Below is a small trained network, with its code and all its weights. Each question gives an input and a class and asks what happens when units are switched off, that is, made to give their printed mean instead of their output.

import numpy as np


def w(rows, s, z=0):
    codes = np.array(rows[::2]) - 128.0
    scale = np.full(codes.shape[1], s)
    scale[-1] = z or s
    return codes * scale


def norm(h):
    return h / np.sqrt((h * h).mean(-1, keepdims=True) + 1e-5)


def f(y):
    return np.maximum(y, 0)


def log_softmax(a):
    a = a - a.max(-1, keepdims=True)
    return a - np.log(np.exp(a).sum(-1, keepdims=True))


def net(x, mask):
    res = np.array(x, float).reshape(1, 6) / 4 @ E
    u = 0
    for l in range(3):
        y = f(norm(res) @ A[l][:, :-1].T + A[l][:, -1])
        res = res + np.where(mask[u : u + 11], y, B[l][:, -1]) @ B[l][:, :-1]
        u += 11
    return log_softmax(norm(res)[-1] @ U[:, :-1].T + U[:, -1])


A, B = {}, {}
E = w([
[137,108,90,241,111,204,146],'x0',
[126,177,192,133,156,143,229],'x1',
[99,116,165,112,176,160,91],'x2',
[37,63,130,92,52,100,185],'x3',
[129,76,115,160,213,102,144],'x4',
[250,73,194,112,102,161,122],'x5',
],0.015)
A[0] = w([
[78,89,145,99,112,129,142,84],'0.n1',
[140,76,100,68,106,101,24,109],'0.n2',
[161,104,74,135,224,96,124,116],'0.n3',
[136,227,117,117,72,122,78,80],'0.n4',
[27,185,175,93,140,108,98,117],'0.n5',
[103,128,152,99,21,102,189,87],'0.n6',
[160,116,205,161,122,120,185,155],'0.n7',
[116,163,1,222,151,202,113,119],'0.n8',
[73,156,132,91,14,90,210,122],'0.n9',
[158,127,117,88,92,80,44,86],'0.n10',
[126,179,128,68,146,173,141,7],'0.n11',
],0.014,0.021)
B[0] = w([
[108,129,105,134,83,170,122,146],'0.n1',
[122,118,95,97,36,167,128,211],'0.n2',
[20,184,89,115,99,93,146,191],'0.n3',
[50,153,49,138,103,109,146,161],'0.n4',
[139,122,119,44,168,132,107,222],'0.n5',
[63,242,65,175,147,72,194,187],'0.n6',
[141,121,82,138,153,192,150,224],'0.n7',
[113,252,85,172,78,35,177,254],'0.n8',
[24,247,91,158,189,63,186,249],'0.n9',
[133,114,97,79,53,148,130,169],'0.n10',
[162,56,233,129,239,135,170,128],'0.n11',
],0.016,0.009)
A[1] = w([
[99,56,144,192,191,84,137,72],'1.n1',
[151,186,161,177,95,107,133,143],'1.n2',
[106,73,251,209,88,82,105,27],'1.n3',
[151,173,132,175,152,86,125,83],'1.n4',
[157,111,120,142,141,140,79,85],'1.n5',
[141,89,210,204,171,14,110,8],'1.n6',
[133,131,128,163,107,118,76,52],'1.n7',
[103,146,128,179,95,134,139,72],'1.n8',
[155,67,116,182,164,127,112,121],'1.n9',
[162,79,208,175,91,89,148,18],'1.n10',
[122,158,178,165,119,62,110,81],'1.n11',
],0.025,0.017)
B[1] = w([
[82,205,77,68,77,181,187,133],'1.n1',
[70,162,77,152,97,125,162,246],'1.n2',
[101,239,80,124,82,176,162,128],'1.n3',
[98,142,65,122,44,139,165,202],'1.n4',
[114,171,96,94,110,157,165,132],'1.n5',
[170,106,6,64,103,54,89,128],'1.n6',
[111,138,89,89,40,198,175,129],'1.n7',
[121,96,98,161,92,207,147,189],'1.n8',
[135,130,156,163,109,172,180,146],'1.n9',
[90,238,92,71,143,161,175,128],'1.n10',
[107,135,103,114,114,106,140,162],'1.n11',
],0.025,0.011)
A[2] = w([
[131,129,124,88,152,118,132,156],'2.n1',
[171,83,220,252,115,94,75,2],'2.n2',
[164,152,132,137,182,112,140,70],'2.n3',
[201,44,39,198,232,34,47,18],'2.n4',
[178,158,144,104,117,116,130,111],'2.n5',
[115,76,132,115,134,149,141,132],'2.n6',
[60,88,155,140,131,130,144,125],'2.n7',
[208,42,225,195,179,40,60,40],'2.n8',
[92,89,119,135,117,76,149,140],'2.n9',
[96,118,79,161,114,97,111,132],'2.n10',
[40,18,187,203,207,34,71,34],'2.n11',
],0.026,0.02)
B[2] = w([
[125,177,138,161,142,128,152,172],'2.n1',
[141,160,69,102,88,171,191,128],'2.n2',
[64,134,49,148,57,152,178,130],'2.n3',
[204,221,20,37,16,233,238,128],'2.n4',
[73,152,76,139,75,108,144,136],'2.n5',
[154,123,124,116,123,197,134,143],'2.n6',
[120,137,58,131,81,131,125,159],'2.n7',
[66,54,179,199,50,42,29,128],'2.n8',
[98,177,123,188,130,192,174,202],'2.n9',
[143,112,141,163,95,169,193,249],'2.n10',
[36,253,11,221,2,237,237,129],'2.n11',
],0.022,0.016)
U = w([
[169,63,122,85,75,127,53,120],'0',
[194,88,178,168,158,167,154,116],'1',
[79,145,96,154,113,130,167,159],'2',
[164,4,242,229,199,17,21,5],'3',
[98,155,168,110,190,44,98,101],'4',
],0.028,0.024)

Each question gives the input, the list of numbers given to net, and the class t.
The units are the neurons (one row each of A and B). Each row of codes is followed by its name. A weight is (code - 128) times the scale printed after its matrix; where a second scale follows, it is the last column's (A, B and U).
mask holds one flag per neuron, layer by layer. A switched-off neuron (its flag False) gives its mean, the last column of its row in B, instead of its output. The means were averaged over made-up inputs and are rounded, as every weight is.
A unit's drop is (log p(t) with every unit on - log p(t) with that unit switched off) / (log p(t) with every unit on - log p(t) with every unit switched off).
top k neurons: the k neurons with the biggest drops, biggest first
k most important neurons of layer l: the k neurons of layer l with the biggest drops, biggest first
drop when u is switched off: that unit's drop, to one decimal
input [2,5,-5,2,8,6], class 1: top 2 neurons	(0.n7 0.n9)
input [-8,-2,5,-6,-1,-2], class 4: top 2 neurons	(2.n10 1.n2)
input [5,4,7,-1,-2,5], class 1: top neuron	(0.n8)
input [3,1,7,-5,-5,8], class 1: top 2 neurons	(0.n8 0.n9)
input [-3,8,7,-1,7,6], class 1: top 2 neurons	(0.n8 0.n9)
input [-5,-3,7,-4,-8,1], class 0: 2 most important neurons of layer 0	(0.n9 0.n8)
input [-7,0,7,-8,4,3], class 4: top 4 neurons	(0.n8 2.n10 0.n3 2.n9)
input [2,5,5,5,5,5], class 1: 2 most important neurons of layer 1	(1.n2 1.n4)
input [2,6,7,-3,3,5], class 1: top 2 neurons	(0.n8 0.n9)
input [2,-1,2,-1,3,5], class 1: top 4 neurons	(0.n8 0.n9 1.n2 1.n4)
input [-6,-8,1,4,-3,5], class 0: 3 most important neurons of layer 0	(0.n2 0.n8 0.n10)
input [-4,-5,-4,-2,-6,5], class 0: top 2 neurons	(0.n8 0.n9)
input [-3,3,6,2,3,4], class 1: top 3 neurons	(0.n8 0.n9 1.n2)
input [-6,-2,5,-1,-6,0], class 0: 2 most important neurons of layer 2	(2.n9 2.n10)
input [-2,-1,7,0,-4,4], class 0: 2 most important neurons of layer 0	(0.n9 0.n8)
input [-2,-4,-8,1,3,7], class 0: most important neuron of layer 1	(1.n2)
input [4,-6,2,4,-3,7], class 0: drop when 0.n1 is switched off	0.0
input [-6,-6,-5,-8,-8,4], class 0: drop when 0.n6 is switched off	0.1
input [0,-6,-7,-6,-5,8], class 0: drop when 0.n9 is switched off	0.3
input [-6,6,8,-8,-4,-8], class 4: drop when 2.n10 is switched off	0.2
